Below are the code and all the weights of a small trained network. Each question names an input and a target symbol and asks about switching units off, where a switched-off unit gives its printed mean instead of its output.

import numpy as np


def w(rows, s, z=0):
    codes = np.array(rows[::2]) - 128.0
    scale = np.full(codes.shape[1], s)
    scale[-1] = z or s
    return codes * scale


def f(y):
    return np.maximum(y, 0)


def softmax(a):
    e = np.exp(a - a.max(-1, keepdims=True))
    return e / e.sum(-1, keepdims=True)


def log_softmax(a):
    a = a - a.max(-1, keepdims=True)
    return a - np.log(np.exp(a).sum(-1, keepdims=True))


def net(x, mask):
    ids = ['ΓΔΘΛΦΩαβεζηξπστψ'.index(c) for c in x.split()]
    T = len(ids)
    res = E[ids] + P[:T]
    q, k, v = (res @ M[0].T for M in (Q, K, V))
    z = softmax(np.where(np.tri(T) > 0, q @ k.T / 4**0.5, -1e9)) @ v
    res = res + np.where(mask[0], z, O[0][:, -1]) @ O[0][:, :-1]
    y = f(res @ A[0][:, :-1].T + A[0][:, -1])
    res = res + np.where(mask[1:17], y, B[0][:, -1]) @ B[0][:, :-1]
    return log_softmax(res[-1] @ U[:, :-1].T + U[:, -1])


Q, K, V, O, A, B = {}, {}, {}, {}, {}, {}
E = w([
[63,155,81,190,119,202,129,143,127,134,42,95],'Γ',
[103,58,112,222,112,190,172,124,25,136,157,160],'Δ',
[67,100,153,151,91,131,200,156,61,100,108,118],'Θ',
[83,129,113,146,152,110,180,142,143,140,155,148],'Λ',
[105,86,101,133,96,92,137,142,196,167,185,144],'Φ',
[146,106,121,126,134,159,97,137,150,138,162,84],'Ω',
[38,99,129,192,183,114,159,151,137,164,167,186],'α',
[137,139,82,97,156,152,168,108,117,103,148,97],'β',
[69,96,126,106,93,142,131,136,99,104,133,63],'ε',
[76,93,150,113,39,153,164,154,124,120,87,88],'ζ',
[132,148,124,152,87,204,166,92,137,77,100,83],'η',
[145,147,131,167,119,103,207,155,200,164,105,157],'ξ',
[111,134,162,180,158,83,150,116,120,70,112,107],'π',
[77,101,124,76,164,98,90,131,158,94,76,88],'σ',
[81,111,95,172,254,76,100,118,124,107,144,127],'τ',
[84,22,83,196,148,111,101,154,115,145,165,147],'ψ',
],0.02)
P = w([
[144,240,150,72,120,135,109,167,82,154,151,203],'0',
[157,164,148,89,108,132,83,149,162,105,161,166],'1',
[160,145,142,96,111,138,133,133,184,71,118,151],'2',
[154,102,141,119,135,151,118,120,194,84,132,124],'3',
[136,109,156,131,158,142,154,118,217,83,120,101],'4',
[133,98,159,137,187,154,181,124,189,90,121,69],'5',
[146,71,149,161,245,190,182,126,127,110,143,58],'6',
],0.012)
Q[0] = w([
[79,65,153,178,242,138,218,154,158,92,127,6],'head 1',
[83,188,142,90,124,105,117,3,102,115,129,59],'head 1',
[95,133,96,131,137,228,147,191,172,96,134,100],'head 1',
[124,157,124,185,181,122,88,103,93,181,86,126],'head 1',
],0.0067)
K[0] = w([
[115,2,92,179,164,141,199,98,205,119,96,38],'head 1',
[98,124,142,143,104,144,148,152,123,207,143,212],'head 1',
[158,43,192,113,193,101,155,103,165,81,123,149],'head 1',
[111,143,191,49,123,190,195,189,103,176,206,64],'head 1',
],0.0071)
V[0] = w([
[244,163,167,136,182,127,184,59,193,171,187,161],'head 1',
[144,164,162,73,85,153,136,2,58,41,176,104],'head 1',
[175,171,119,35,29,248,120,150,185,176,91,88],'head 1',
[92,58,96,91,61,158,201,154,108,221,222,198],'head 1',
],0.0063)
O[0] = w([
[139,31,57,185,105,76,150,247,137,36,120,194,88],'head 1',
[38,154,68,165,119,55,246,71,93,130,144,1,72],'head 1',
[159,72,159,141,205,215,192,211,133,136,199,59,112],'head 1',
[93,16,136,214,186,126,159,115,203,162,12,86,2],'head 1',
],0.0094,0.0064)
A[0] = w([
[57,25,112,131,94,117,175,154,131,105,113,114,84],'neuron 1',
[153,118,187,166,68,188,126,136,98,131,110,155,83],'neuron 2',
[134,166,175,128,91,150,119,190,131,192,229,144,195],'neuron 3',
[48,132,76,141,99,138,101,148,188,121,68,93,175],'neuron 4',
[85,72,195,203,102,106,124,125,180,65,156,147,229],'neuron 5',
[208,151,155,123,45,136,153,110,133,146,38,222,77],'neuron 6',
[140,129,165,119,117,195,110,178,102,100,152,215,148],'neuron 7',
[160,152,139,100,133,92,66,59,96,93,60,143,76],'neuron 8',
[108,190,136,171,139,151,121,48,157,146,155,108,252],'neuron 9',
[62,163,141,226,56,146,152,172,97,124,97,125,165],'neuron 10',
[145,103,198,132,248,186,193,159,161,180,87,87,104],'neuron 11',
[42,194,105,129,115,121,133,1,114,220,138,110,121],'neuron 12',
[125,129,114,185,176,86,65,52,156,121,210,77,243],'neuron 13',
[87,129,49,208,110,78,185,123,157,36,30,122,186],'neuron 14',
[152,154,223,103,146,71,173,90,207,155,150,159,180],'neuron 15',
[131,108,131,128,154,187,124,64,62,100,126,141,146],'neuron 16',
],0.0074,0.004)
B[0] = w([
[77,168,56,155,189,80,32,201,157,193,164,79,146],'neuron 1',
[197,105,129,128,172,54,107,96,248,111,128,157,181],'neuron 2',
[131,137,47,114,165,126,134,76,20,52,63,52,235],'neuron 3',
[190,84,110,91,175,115,204,150,79,99,88,215,183],'neuron 4',
[146,180,153,153,178,189,99,106,57,89,78,47,196],'neuron 5',
[3,142,189,127,80,195,84,88,82,107,156,134,199],'neuron 6',
[112,190,112,151,176,56,74,45,156,68,126,75,250],'neuron 7',
[95,79,138,189,146,231,110,149,222,191,170,74,203],'neuron 8',
[113,76,163,74,122,124,153,113,107,178,102,168,255],'neuron 9',
[187,147,104,93,191,138,168,144,125,40,201,167,207],'neuron 10',
[65,81,131,150,57,70,103,116,224,173,232,88,236],'neuron 11',
[235,75,191,161,86,5,181,96,118,98,175,110,211],'neuron 12',
[146,86,99,47,40,191,233,192,53,171,134,189,180],'neuron 13',
[107,137,11,231,61,100,111,228,117,233,48,141,211],'neuron 14',
[175,12,96,20,168,115,173,91,84,135,72,79,192],'neuron 15',
[199,157,127,11,77,98,104,84,180,144,135,158,192],'neuron 16',
],0.0055,0.0092)
U = w([
[89,81,205,115,109,126,157,164,119,161,147,126,150],'Γ',
[82,167,89,97,176,111,142,200,107,180,117,132,117],'Δ',
[52,129,129,124,192,131,145,112,110,131,81,163,105],'Θ',
[211,149,101,87,110,85,136,159,3,53,51,137,220],'Λ',
[158,86,121,149,180,48,110,154,202,46,113,94,98],'Φ',
[73,61,212,114,65,139,112,145,151,161,111,112,122],'Ω',
[88,140,92,92,200,136,191,211,82,140,169,132,97],'α',
[57,222,106,144,75,95,33,55,155,178,137,76,4],'β',
[95,147,64,48,44,58,84,154,113,92,148,215,161],'ε',
[149,125,153,150,165,98,45,231,115,28,166,115,115],'ζ',
[182,58,80,102,102,82,129,128,120,191,25,94,91],'η',
[52,124,141,166,150,205,177,149,99,94,179,114,153],'ξ',
[152,105,203,110,117,61,181,133,141,140,112,136,68],'π',
[125,60,169,130,90,184,83,116,84,138,57,139,106],'σ',
[236,89,154,136,112,72,168,111,160,169,110,174,90],'τ',
[175,112,155,53,210,153,131,63,136,60,145,139,217],'ψ',
],0.0055,0.0033)

Each question gives the input, a string of symbols that net reads in full, and the target symbol t.
The units are the heads (4 rows each of Q, K, V and O) and the neurons (one row each of A and B). Each row of codes is followed by its name. A weight is (code - 128) times the scale printed after its matrix; where a second scale follows, it is the last column's (O, A, B and U).
mask holds one flag per unit, heads first, then neurons. A switched-off unit (its flag False) gives its mean, the last column of its rows in O or B, instead of its output. The means were averaged over made-up inputs and are rounded, as every weight is.
A unit's drop is (log p(t) with every unit on - log p(t) with that unit switched off) / (log p(t) with every unit on - log p(t) with every unit switched off).
The circuit of an input: a set's keep is (log p(t) with only the set's units on - log p(t) with every unit switched off) / (log p(t) with every unit on - log p(t) with every unit switched off). Starting from the 12 units with the biggest drops (on a tie, the unit counted first), units are removed one at a time, each time the one whose removal leaves the highest keep (on an exact tie, the one counted first), for as long as the keep stays at least 0.8.
circuit, biggest first: the units of the circuit, biggest drop first
top k neurons: the k neurons with the biggest drops, biggest first
drop of u: that unit's drop, to one decimal
input π Θ Γ ζ η π, target Λ: top 2 neurons : neuron 11; neuron 8
input Γ Γ Γ α Γ Γ α, target ψ: circuit, biggest first : head 1; neuron 14
input ε Δ Γ ξ ζ, target Φ: circuit, biggest first : head 1; neuron 2; neuron 1
input Γ τ Λ ξ π η Δ, target α: circuit, biggest first : head 1; neuron 1; neuron 10
input Γ Γ Γ Γ ζ β π, target Λ: circuit, biggest first : head 1; neuron 11
input Δ ζ σ π σ Γ Γ, target ψ: top 2 neurons : neuron 14; neuron 16
input Γ Λ ξ Λ Γ τ η, target β: circuit, biggest first : head 1; neuron 8; neuron 6
input Γ τ Γ ξ, target ψ: circuit, biggest first : neuron 14; neuron 15
input Δ Γ α Γ, target σ: top 2 neurons : neuron 6; neuron 4
input Γ ψ Γ Γ ε π β, target Λ: circuit, biggest first : head 1
input β Δ ε, target η: circuit, biggest first : head 1; neuron 14
input η Γ ε Γ Γ Γ, target β: circuit, biggest first : head 1; neuron 11; neuron 4
input η Γ π Γ Γ π Γ, target Λ: top 4 neurons : neuron 11; neuron 12; neuron 4; neuron 10
input Γ β π σ ξ, target Λ: circuit, biggest first : head 1; neuron 3; neuron 11
input π σ Γ, target ψ: top neuron : neuron 14
input ζ Γ σ ξ Γ π ζ, target Λ: top 2 neurons : neuron 11; neuron 8
input β Δ π Δ Δ, target Λ: circuit, biggest first : neuron 11; neuron 8
input π Γ π β, target ε: top 3 neurons : neuron 5; neuron 3; neuron 15
input π ζ π π Λ π η, target Λ: top 3 neurons : neuron 11; neuron 8; neuron 6
input η σ Γ η τ, target ε: top 2 neurons : neuron 13; neuron 3
input Γ Γ ξ Δ, target Φ: top neuron : neuron 2
input η ξ η, target Φ: drop of neuron 7 : 0.1
